Below are the code and all the weights of a small trained network. Each question names an input and a class and asks about switching units off, where a switched-off unit gives its printed mean instead of its output.

import numpy as np


def w(rows, s, z=0):
    codes = np.array(rows[::2]) - 128.0
    scale = np.full(codes.shape[1], s)
    scale[-1] = z or s
    return codes * scale


def f(y):
    return y / 2 * (1 + np.tanh(0.7978845608 * (y + 0.044715 * y**3)))


def log_softmax(a):
    a = a - a.max(-1, keepdims=True)
    return a - np.log(np.exp(a).sum(-1, keepdims=True))


def net(x, mask):
    res = np.array(x, float).reshape(1, 6) / 4 @ E
    y = f(res @ A[0][:, :-1].T + A[0][:, -1])
    res = res + np.where(mask, y, B[0][:, -1]) @ B[0][:, :-1]
    return log_softmax(res[-1] @ U[:, :-1].T + U[:, -1])


A, B = {}, {}
E = w([
[228,215,124,173,58,21,244],'x0',
[111,137,156,113,125,121,144],'x1',
[108,142,127,162,102,202,158],'x2',
[96,157,136,126,104,141,131],'x3',
[212,110,90,24,16,183,198],'x4',
[33,2,76,176,70,50,135],'x5',
],0.0068)
A[0] = w([
[93,84,122,5,156,213,73,150],'n1',
[134,143,82,121,126,137,122,145],'n2',
[165,206,146,102,219,172,100,191],'n3',
[88,95,151,185,137,132,70,129],'n4',
[83,99,123,144,151,121,120,140],'n5',
[171,113,101,101,95,120,123,122],'n6',
[117,195,163,232,206,100,121,161],'n7',
[99,62,100,148,49,80,174,226],'n8',
[122,175,147,179,183,105,131,11],'n9',
[223,184,156,100,94,139,160,105],'n10',
[132,135,110,133,121,82,157,137],'n11',
[73,115,148,103,136,119,102,154],'n12',
[34,58,137,170,156,131,105,150],'n13',
[108,164,121,173,100,66,155,252],'n14',
[155,125,124,113,82,121,145,73],'n15',
[124,123,96,119,82,135,165,71],'n16',
[138,110,144,143,103,120,109,73],'n17',
],0.012,0.0046)
B[0] = w([
[137,109,161,239,40,119,105,252],'n1',
[134,114,148,98,131,102,126,136],'n2',
[124,109,147,185,48,114,132,254],'n3',
[140,136,126,86,171,144,156,202],'n4',
[116,146,123,107,167,160,144,175],'n5',
[130,140,134,103,88,155,166,161],'n6',
[111,104,145,213,68,147,77,253],'n7',
[109,131,151,238,137,136,65,254],'n8',
[155,110,131,134,67,116,137,168],'n9',
[117,106,79,10,181,118,163,232],'n10',
[105,131,132,138,94,178,120,167],'n11',
[138,133,111,126,176,118,135,173],'n12',
[121,193,95,75,210,104,155,245],'n13',
[157,103,141,89,82,147,138,230],'n14',
[148,143,149,110,107,130,152,155],'n15',
[146,125,165,114,97,89,124,157],'n16',
[132,137,160,119,130,167,120,122],'n17',
],0.012,0.0099)
U = w([
[139,131,164,254,114,134,29,210],'0',
[213,72,174,165,5,130,110,212],'1',
[175,186,49,35,238,114,159,1],'2',
],0.0061,0.0012)

Each question gives the input, the list of numbers given to net, and the class t.
The units are the neurons (one row each of A and B). Each row of codes is followed by its name. A weight is (code - 128) times the scale printed after its matrix; where a second scale follows, it is the last column's (A, B and U).
mask holds one flag per neuron, in row order. A switched-off neuron (its flag False) gives its mean, the last column of its row in B, instead of its output. The means were averaged over made-up inputs and are rounded, as every weight is.
A unit's drop is (log p(t) with every unit on - log p(t) with that unit switched off) / (log p(t) with every unit on - log p(t) with every unit switched off).
The circuit of an input: a set's keep is (log p(t) with only the set's units on - log p(t) with every unit switched off) / (log p(t) with every unit on - log p(t) with every unit switched off). Starting from the 12 units with the biggest drops (on a tie, the unit counted first), units are removed one at a time, each time the one whose removal leaves the highest keep (on an exact tie, the one counted first), for as long as the keep stays at least 0.8.
circuit, biggest first: the units of the circuit, biggest drop first
k most important neurons: the k neurons with the biggest drops, biggest first
drop of u: that unit's drop, to one decimal
input [7,-5,1,0,4,-5], class 2: circuit, biggest first	[n10]
input [6,-7,-6,-4,-6,-1], class 1: circuit, biggest first	[n14 n8]
input [-1,-6,7,-5,7,5], class 0: 4 most important neurons	[n8 n14 n10 n3]
input [-1,-6,-5,3,-1,4], class 2: circuit, biggest first	[n1 n7]
input [4,-6,0,2,1,-2], class 2: circuit, biggest first	[n1 n10]
input [-3,-1,-8,-5,6,3], class 0: circuit, biggest first	[n14 n8]
input [3,0,7,-6,-4,-7], class 1: circuit, biggest first	[n8 n3]
input [-4,4,-5,4,5,5], class 0: circuit, biggest first	[n8 n14]
input [-2,0,-1,3,0,7], class 2: 2 most important neurons	[n13 n7]
input [2,-1,-5,-5,0,7], class 0: 2 most important neurons	[n8 n10]
input [4,-4,-3,-6,-5,-7], class 1: drop of n8	0.2
input [-2,-7,-3,3,-6,6], class 2: drop of n13	0.3
input [-7,0,2,2,-7,3], class 2: drop of n13	0.7
input [8,1,-6,-8,-8,-2], class 1: most important neuron	[n14]
